Below is a small trained network, with its code and all its weights. Each question gives an input and a target symbol and asks what happens when units are switched off, that is, made to give their printed mean instead of their output.

import numpy as np


def w(rows, s, z=0):
    codes = np.array(rows[::2]) - 128.0
    scale = np.full(codes.shape[1], s)
    scale[-1] = z or s
    return codes * scale


def norm(h):
    return h / np.sqrt((h * h).mean(-1, keepdims=True) + 1e-5)


def softmax(a):
    e = np.exp(a - a.max(-1, keepdims=True))
    return e / e.sum(-1, keepdims=True)


def log_softmax(a):
    a = a - a.max(-1, keepdims=True)
    return a - np.log(np.exp(a).sum(-1, keepdims=True))


def net(x, mask):
    ids = ['βγηθλστφω'.index(c) for c in x.split()]
    T = len(ids)
    res = E[ids] + P[:T]
    u = 0
    for l in range(3):
        r = norm(res)
        for j in range(2):
            rows = slice(2 * j, 2 * j + 2)
            q, k, v = (r @ M[l][rows].T for M in (Q, K, V))
            z = softmax(np.where(np.tri(T) > 0, q @ k.T / 2**0.5, -1e9)) @ v
            o = O[l][rows]
            res = res + np.where(mask[u + j], z, o[:, -1]) @ o[:, :-1]
        u += 2
    return log_softmax(norm(res)[-1] @ U[:, :-1].T + U[:, -1])


Q, K, V, O = {}, {}, {}, {}
E = w([
[143,166,109,157,107],'β',
[137,153,123,78,69],'γ',
[194,100,101,161,151],'η',
[252,176,91,164,201],'θ',
[171,115,94,112,89],'λ',
[164,40,144,172,114],'σ',
[94,102,186,172,53],'τ',
[214,140,171,65,149],'φ',
[143,202,86,126,192],'ω',
],0.012)
P = w([
[2,156,68,203,180],'0',
[170,65,232,172,87],'1',
[123,127,225,194,61],'2',
[145,114,184,115,45],'3',
[246,68,198,66,14],'4',
[232,77,157,94,117],'5',
],0.0054)
Q[0] = w([
[116,243,90,67,109],'0.h1',
[213,2,58,107,224],'0.h1',
[105,246,48,87,149],'0.h2',
[202,160,150,86,60],'0.h2',
],0.0052)
K[0] = w([
[209,115,158,255,52],'0.h1',
[68,174,96,30,145],'0.h1',
[188,97,249,210,73],'0.h2',
[56,69,64,180,238],'0.h2',
],0.0048)
V[0] = w([
[176,108,255,132,115],'0.h1',
[129,70,153,104,199],'0.h1',
[165,74,176,156,151],'0.h2',
[158,189,83,158,181],'0.h2',
],0.0079)
O[0] = w([
[118,3,210,134,221,253],'0.h1',
[172,254,53,142,236,132],'0.h1',
[180,42,71,102,139,224],'0.h2',
[159,200,187,71,87,156],'0.h2',
],0.0045,0.0033)
Q[1] = w([
[217,60,142,95,23],'1.h1',
[113,2,76,160,139],'1.h1',
[236,63,102,75,143],'1.h2',
[153,104,141,142,128],'1.h2',
],0.0077)
K[1] = w([
[123,174,47,203,113],'1.h1',
[106,222,99,159,253],'1.h1',
[180,226,183,66,185],'1.h2',
[149,186,59,106,140],'1.h2',
],0.0062)
V[1] = w([
[160,254,89,142,120],'1.h1',
[64,105,149,93,162],'1.h1',
[46,160,191,159,170],'1.h2',
[33,122,124,164,134],'1.h2',
],0.0074)
O[1] = w([
[96,136,212,213,242,128],'1.h1',
[144,178,96,139,165,49],'1.h1',
[136,255,144,44,113,52],'1.h2',
[110,246,124,50,99,4],'1.h2',
],0.008,0.0036)
Q[2] = w([
[151,2,175,200,99],'2.h1',
[174,114,74,198,172],'2.h1',
[70,114,155,129,87],'2.h2',
[85,168,146,119,48],'2.h2',
],0.0063)
K[2] = w([
[1,186,55,143,95],'2.h1',
[147,161,146,101,26],'2.h1',
[140,132,126,129,149],'2.h2',
[148,146,171,143,138],'2.h2',
],0.0079)
V[2] = w([
[138,37,2,131,117],'2.h1',
[103,236,130,100,10],'2.h1',
[180,117,154,157,174],'2.h2',
[159,113,80,172,59],'2.h2',
],0.0082)
O[2] = w([
[181,74,115,94,255,254],'2.h1',
[73,114,45,105,82,122],'2.h1',
[109,204,195,208,83,218],'2.h2',
[155,154,83,138,155,251],'2.h2',
],0.0087,0.0031)
U = w([
[41,144,68,194,24,137],'β',
[76,183,146,148,70,37],'γ',
[143,138,216,89,129,76],'η',
[70,77,17,67,51,172],'θ',
[60,132,199,161,132,84],'λ',
[184,28,70,87,209,253],'σ',
[122,137,46,102,2,85],'τ',
[100,159,194,197,168,220],'φ',
[64,155,121,148,54,6],'ω',
],0.006,0.0029)

Each question gives the input, a string of symbols that net reads in full, and the target symbol t.
The units are the heads (2 rows each of Q, K, V and O). Each row of codes is followed by its name. A weight is (code - 128) times the scale printed after its matrix; where a second scale follows, it is the last column's (O and U).
mask holds one flag per head, layer by layer. A switched-off head (its flag False) gives its mean, the last column of its rows in O, instead of its output. The means were averaged over made-up inputs and are rounded, as every weight is.
A unit's drop is (log p(t) with every unit on - log p(t) with that unit switched off) / (log p(t) with every unit on - log p(t) with every unit switched off).
The circuit of an input: a set's keep is (log p(t) with only the set's units on - log p(t) with every unit switched off) / (log p(t) with every unit on - log p(t) with every unit switched off). Starting from all 6 units, units are removed one at a time, each time the one whose removal leaves the highest keep (on an exact tie, the one counted first), for as long as the keep stays at least 0.8.
circuit, biggest first: the units of the circuit, biggest drop first
unit that matters most: the unit with the biggest drop
heads that matter: for each layer, one digit per head in row order, 1 if its drop is at least 0.15 and else 0, layers parted by /
drop when u is switched off: that unit's drop, to one decimal
input η φ φ θ σ, target φ: unit that matters most => 1.h1
input τ σ σ σ φ, target θ: heads that matter => 00 / 01 / 10
input τ σ σ σ τ, target θ: heads that matter => 00 / 11 / 10
input λ σ λ, target β: circuit, biggest first => (0.h2, 2.h1, 1.h2)
input σ φ γ, target σ: heads that matter => 00 / 10 / 10
input η τ η ω γ, target φ: circuit, biggest first => (1.h1, 0.h1, 2.h1)
input λ λ φ λ φ ω, target β: circuit, biggest first => (0.h2, 2.h1, 1.h2)
input τ λ γ, target θ: circuit, biggest first => (1.h2, 1.h1, 2.h1)
input τ θ λ, target θ: circuit, biggest first => (1.h2, 2.h1, 1.h1)
input β τ σ η, target β: circuit, biggest first => (2.h1, 1.h2)
input σ σ λ σ σ τ, target σ: circuit, biggest first => (2.h1, 1.h1)
input λ λ β σ, target β: heads that matter => 01 / 11 / 10
input τ η σ σ σ σ, target θ: circuit, biggest first => (1.h2, 2.h1, 1.h1)
input τ σ σ β, target θ: circuit, biggest first => (1.h2, 1.h1, 2.h1)
input τ φ θ φ η, target θ: circuit, biggest first => (1.h2, 2.h1)
input τ σ σ, target θ: drop when 1.h2 is switched off => 0.7
input τ ω ω θ, target θ: drop when 0.h1 is switched off => 0.1
input η β β γ ω, target φ: drop when 1.h1 is switched off => 0.8
